Below are the code and all the weights of a small trained network. Each question names an input and a class and asks about switching units off, where a switched-off unit gives its printed mean instead of its output.

import numpy as np


def w(rows, s, z=0):
    codes = np.array(rows[::2]) - 128.0
    scale = np.full(codes.shape[1], s)
    scale[-1] = z or s
    return codes * scale


def f(y):
    return np.maximum(y, 0)


def log_softmax(a):
    a = a - a.max(-1, keepdims=True)
    return a - np.log(np.exp(a).sum(-1, keepdims=True))


def net(x, mask):
    res = np.array(x, float).reshape(1, 4) / 4 @ E
    y = f(res @ A[0][:, :-1].T + A[0][:, -1])
    res = res + np.where(mask, y, B[0][:, -1]) @ B[0][:, :-1]
    return log_softmax(res[-1] @ U[:, :-1].T + U[:, -1])


A, B = {}, {}
E = w([
[128,121,138,138,136,108,138],'x0',
[173,70,159,117,234,161,58],'x1',
[248,81,56,87,143,96,185],'x2',
[157,112,135,235,127,217,176],'x3',
],0.012)
A[0] = w([
[85,141,189,108,109,99,55,99],'N1',
[119,165,141,9,135,40,59,1],'N2',
[202,122,148,107,82,115,134,35],'N3',
[147,43,146,108,237,180,52,141],'N4',
[165,111,94,85,144,112,143,48],'N5',
[214,108,78,111,114,132,142,34],'N6',
[164,119,147,233,137,210,206,64],'N7',
[167,93,94,110,92,138,111,34],'N8',
[101,157,115,32,118,65,106,76],'N9',
[154,132,122,115,153,130,144,76],'N10',
[105,205,86,141,2,84,227,109],'N11',
[170,89,53,125,171,84,142,63],'N12',
[181,98,68,93,97,145,172,93],'N13',
[88,162,143,165,132,146,76,7],'N14',
[80,161,184,141,122,131,88,36],'N15',
[185,148,168,124,211,138,58,109],'N16',
[129,117,153,116,152,58,116,100],'N17',
[73,109,178,229,95,170,89,80],'N18',
],0.0096,0.0023)
B[0] = w([
[145,173,65,98,172,67,127,190],'N1',
[218,106,78,167,98,167,85,227],'N2',
[103,161,95,95,138,117,136,158],'N3',
[63,84,200,96,81,190,163,246],'N4',
[123,186,123,130,154,118,131,174],'N5',
[98,166,91,111,142,52,147,188],'N6',
[212,124,40,209,100,159,19,225],'N7',
[119,143,126,148,145,102,150,154],'N8',
[219,114,116,146,65,144,88,203],'N9',
[109,143,128,121,153,107,145,148],'N10',
[75,2,216,97,93,205,193,236],'N11',
[94,164,119,149,152,105,154,191],'N12',
[75,190,89,99,162,74,156,189],'N13',
[123,158,118,103,182,97,128,174],'N14',
[86,168,81,107,152,50,174,182],'N15',
[99,62,215,98,118,148,171,204],'N16',
[155,101,121,154,129,136,95,164],'N17',
[129,181,87,117,145,72,127,217],'N18',
],0.0088,0.014)
U = w([
[32,33,218,84,100,168,190,248],'0',
[245,123,40,183,98,131,43,146],'1',
[34,248,53,78,196,2,175,1],'2',
],0.0083,0.0017)

Each question gives the input, the list of numbers given to net, and the class t.
The units are the neurons (one row each of A and B). Each row of codes is followed by its name. A weight is (code - 128) times the scale printed after its matrix; where a second scale follows, it is the last column's (A, B and U).
mask holds one flag per neuron, in row order. A switched-off neuron (its flag False) gives its mean, the last column of its row in B, instead of its output. The means were averaged over made-up inputs and are rounded, as every weight is.
A unit's drop is (log p(t) with every unit on - log p(t) with that unit switched off) / (log p(t) with every unit on - log p(t) with every unit switched off).
The circuit of an input: a set's keep is (log p(t) with only the set's units on - log p(t) with every unit switched off) / (log p(t) with every unit on - log p(t) with every unit switched off). Starting from the 12 units with the biggest drops (on a tie, the unit counted first), units are removed one at a time, each time the one whose removal leaves the highest keep (on an exact tie, the one counted first), for as long as the keep stays at least 0.8.
circuit, biggest first: the units of the circuit, biggest drop first
most important unit: the unit with the biggest drop
top k neurons: the k neurons with the biggest drops, biggest first
drop when u is switched off: that unit's drop, to one decimal
input [8,5,4,0], class 0: most important unit : N4
input [-8,-4,-3,6], class 1: top 2 neurons : (N7; N4)
input [-1,-8,8,1], class 0: top 3 neurons : (N11; N18; N1)
input [3,0,2,0], class 2: circuit, biggest first : (N11; N7)
input [0,8,0,8], class 0: top 4 neurons : (N4; N16; N2; N9)
input [-6,-6,-8,3], class 2: top 3 neurons : (N18; N15; N4)
input [-8,-6,6,0], class 0: top 2 neurons : (N11; N18)
input [5,-3,8,7], class 2: top 2 neurons : (N13; N6)
input [-1,2,4,-6], class 1: top 2 neurons : (N2; N9)
input [-8,7,-7,8], class 1: top 3 neurons : (N7; N11; N18)
input [-4,8,7,-8], class 0: top 3 neurons : (N4; N16; N7)
input [1,-4,-1,6], class 1: top 3 neurons : (N7; N4; N16)
input [5,-1,-3,1], class 2: top 3 neurons : (N4; N2; N11)
input [-8,-3,3,-5], class 1: circuit, biggest first : (N2)
input [3,-4,-4,6], class 1: top 2 neurons : (N7; N4)
input [-8,3,-3,5], class 1: top 2 neurons : (N7; N11)
input [-6,0,8,-8], class 1: top 3 neurons : (N2; N9; N15)
input [-6,-6,5,-5], class 0: top 2 neurons : (N11; N7)
input [-8,-4,7,4], class 2: drop when N15 is switched off : 0.0
input [-5,-4,7,5], class 2: circuit, biggest first : (N13)
input [-3,-4,2,1], class 0: drop when N11 is switched off : 0.4
input [8,-8,5,5], class 0: drop when N11 is switched off : 5.8
input [-5,-8,-4,-1], class 0: drop when N11 is switched off : 4.2
